Below are the code and all the weights of a small trained network. Each question names an input and a target symbol and asks about switching units off, where a switched-off unit gives its printed mean instead of its output.

import numpy as np


def w(rows, s, z=0):
    codes = np.array(rows[::2]) - 128.0
    scale = np.full(codes.shape[1], s)
    scale[-1] = z or s
    return codes * scale


def f(y):
    return np.maximum(y, 0)


def softmax(a):
    e = np.exp(a - a.max(-1, keepdims=True))
    return e / e.sum(-1, keepdims=True)


def log_softmax(a):
    a = a - a.max(-1, keepdims=True)
    return a - np.log(np.exp(a).sum(-1, keepdims=True))


def net(x, mask):
    ids = ['ΓΘΣΦαβδεμξτψ'.index(c) for c in x.split()]
    T = len(ids)
    res = E[ids] + P[:T]
    q, k, v = (res @ M[0].T for M in (Q, K, V))
    z = softmax(np.where(np.tri(T) > 0, q @ k.T / 3**0.5, -1e9)) @ v
    res = res + np.where(mask[0], z, O[0][:, -1]) @ O[0][:, :-1]
    y = f(res @ A[0][:, :-1].T + A[0][:, -1])
    res = res + np.where(mask[1:9], y, B[0][:, -1]) @ B[0][:, :-1]
    return log_softmax(res[-1] @ U[:, :-1].T + U[:, -1])


Q, K, V, O, A, B = {}, {}, {}, {}, {}, {}
E = w([
[156,143,251],'Γ',
[114,105,144],'Θ',
[109,103,149],'Σ',
[115,129,118],'Φ',
[231,75,107],'α',
[219,57,149],'β',
[219,203,48],'δ',
[81,114,115],'ε',
[115,159,99],'μ',
[74,111,126],'ξ',
[177,217,155],'τ',
[215,137,110],'ψ',
],0.019)
P = w([
[105,124,93],'0',
[105,114,131],'1',
[173,52,58],'2',
[142,122,133],'3',
[210,32,60],'4',
[158,136,143],'5',
[237,2,61],'6',
[164,142,144],'7',
],0.0072)
Q[0] = w([
[38,164,199],'head 0',
[196,81,114],'head 0',
[242,3,78],'head 0',
],0.015)
K[0] = w([
[54,91,115],'head 0',
[234,132,132],'head 0',
[253,158,197],'head 0',
],0.02)
V[0] = w([
[104,231,217],'head 0',
[254,139,193],'head 0',
[160,225,29],'head 0',
],0.0092)
O[0] = w([
[232,253,184,4],'head 0',
[246,2,163,244],'head 0',
[240,176,31,143],'head 0',
],0.0078,0.0038)
A[0] = w([
[103,156,3,165],'neuron 0',
[145,114,54,171],'neuron 1',
[77,84,91,20],'neuron 2',
[126,127,127,109],'neuron 3',
[48,117,144,177],'neuron 4',
[51,179,192,205],'neuron 5',
[141,127,198,253],'neuron 6',
[26,96,207,103],'neuron 7',
],0.012,0.0075)
B[0] = w([
[38,146,67,233],'neuron 0',
[187,154,143,255],'neuron 1',
[17,136,194,176],'neuron 2',
[135,143,111,128],'neuron 3',
[131,94,84,249],'neuron 4',
[100,79,119,248],'neuron 5',
[91,203,149,239],'neuron 6',
[147,140,247,246],'neuron 7',
],0.011,0.0077)
U = w([
[108,140,187,92],'Γ',
[143,162,185,158],'Θ',
[126,80,171,158],'Σ',
[100,140,99,246],'Φ',
[169,57,76,128],'α',
[138,33,117,92],'β',
[158,126,29,86],'δ',
[63,66,93,1],'ε',
[89,91,23,106],'μ',
[75,108,149,68],'ξ',
[94,255,114,137],'τ',
[198,172,141,167],'ψ',
],0.0099,0.01)

Each question gives the input, a string of symbols that net reads in full, and the target symbol t.
The units are the heads (3 rows each of Q, K, V and O) and the neurons (one row each of A and B). Each row of codes is followed by its name. A weight is (code - 128) times the scale printed after its matrix; where a second scale follows, it is the last column's (O, A, B and U).
mask holds one flag per unit, heads first, then neurons. A switched-off unit (its flag False) gives its mean, the last column of its rows in O or B, instead of its output. The means were averaged over made-up inputs and are rounded, as every weight is.
A unit's drop is (log p(t) with every unit on - log p(t) with that unit switched off) / (log p(t) with every unit on - log p(t) with every unit switched off).
The circuit of an input: a set's keep is (log p(t) with only the set's units on - log p(t) with every unit switched off) / (log p(t) with every unit on - log p(t) with every unit switched off). Starting from all 9 units, units are removed one at a time, each time the one whose removal leaves the highest keep (on an exact tie, the one counted first), for as long as the keep stays at least 0.8.
units of the circuit, in order: the units of the circuit, biggest drop first
most important unit: the unit with the biggest drop
k most important neurons: the k neurons with the biggest drops, biggest first
drop of u: that unit's drop, to one decimal
input Φ ε δ μ Φ ε Φ, target δ: units of the circuit, in order -> head 0; neuron 1; neuron 0
input α μ Θ Φ Θ ψ Σ, target α: 2 most important neurons -> neuron 7; neuron 2
input μ ξ Φ Γ Σ Σ Φ, target Θ: units of the circuit, in order -> head 0; neuron 6
input Φ Φ Φ, target μ: 3 most important neurons -> neuron 7; neuron 0; neuron 6
input Φ Φ Φ δ, target δ: most important unit -> neuron 0
input Φ β Φ Φ Φ ψ μ, target α: 2 most important neurons -> neuron 7; neuron 6
input Φ Σ δ, target δ: units of the circuit, in order -> neuron 1; head 0; neuron 0
input β ψ Φ, target α: units of the circuit, in order -> head 0; neuron 7
input τ Φ Φ Σ Φ ξ δ α, target α: 2 most important neurons -> neuron 6; neuron 7
input ψ Γ β Φ Φ, target Σ: units of the circuit, in order -> head 0; neuron 2; neuron 0
input ξ μ ε ε, target ε: 3 most important neurons -> neuron 5; neuron 4; neuron 0
input β ε Φ Φ Σ Σ ε, target Σ: 2 most important neurons -> neuron 7; neuron 2
input β Σ δ Φ δ μ ξ, target δ: 2 most important neurons -> neuron 1; neuron 0
input μ δ Φ, target δ: 3 most important neurons -> neuron 0; neuron 1; neuron 7
input Θ Σ ε α μ, target β: most important neuron -> neuron 6
input Σ Φ ε ε, target ε: drop of neuron 5 -> 0.3
input μ δ Φ Σ Θ ψ μ, target α: drop of neuron 7 -> 0.2
input τ Σ Σ Φ ξ ξ τ, target ψ: drop of head 0 -> 0.5
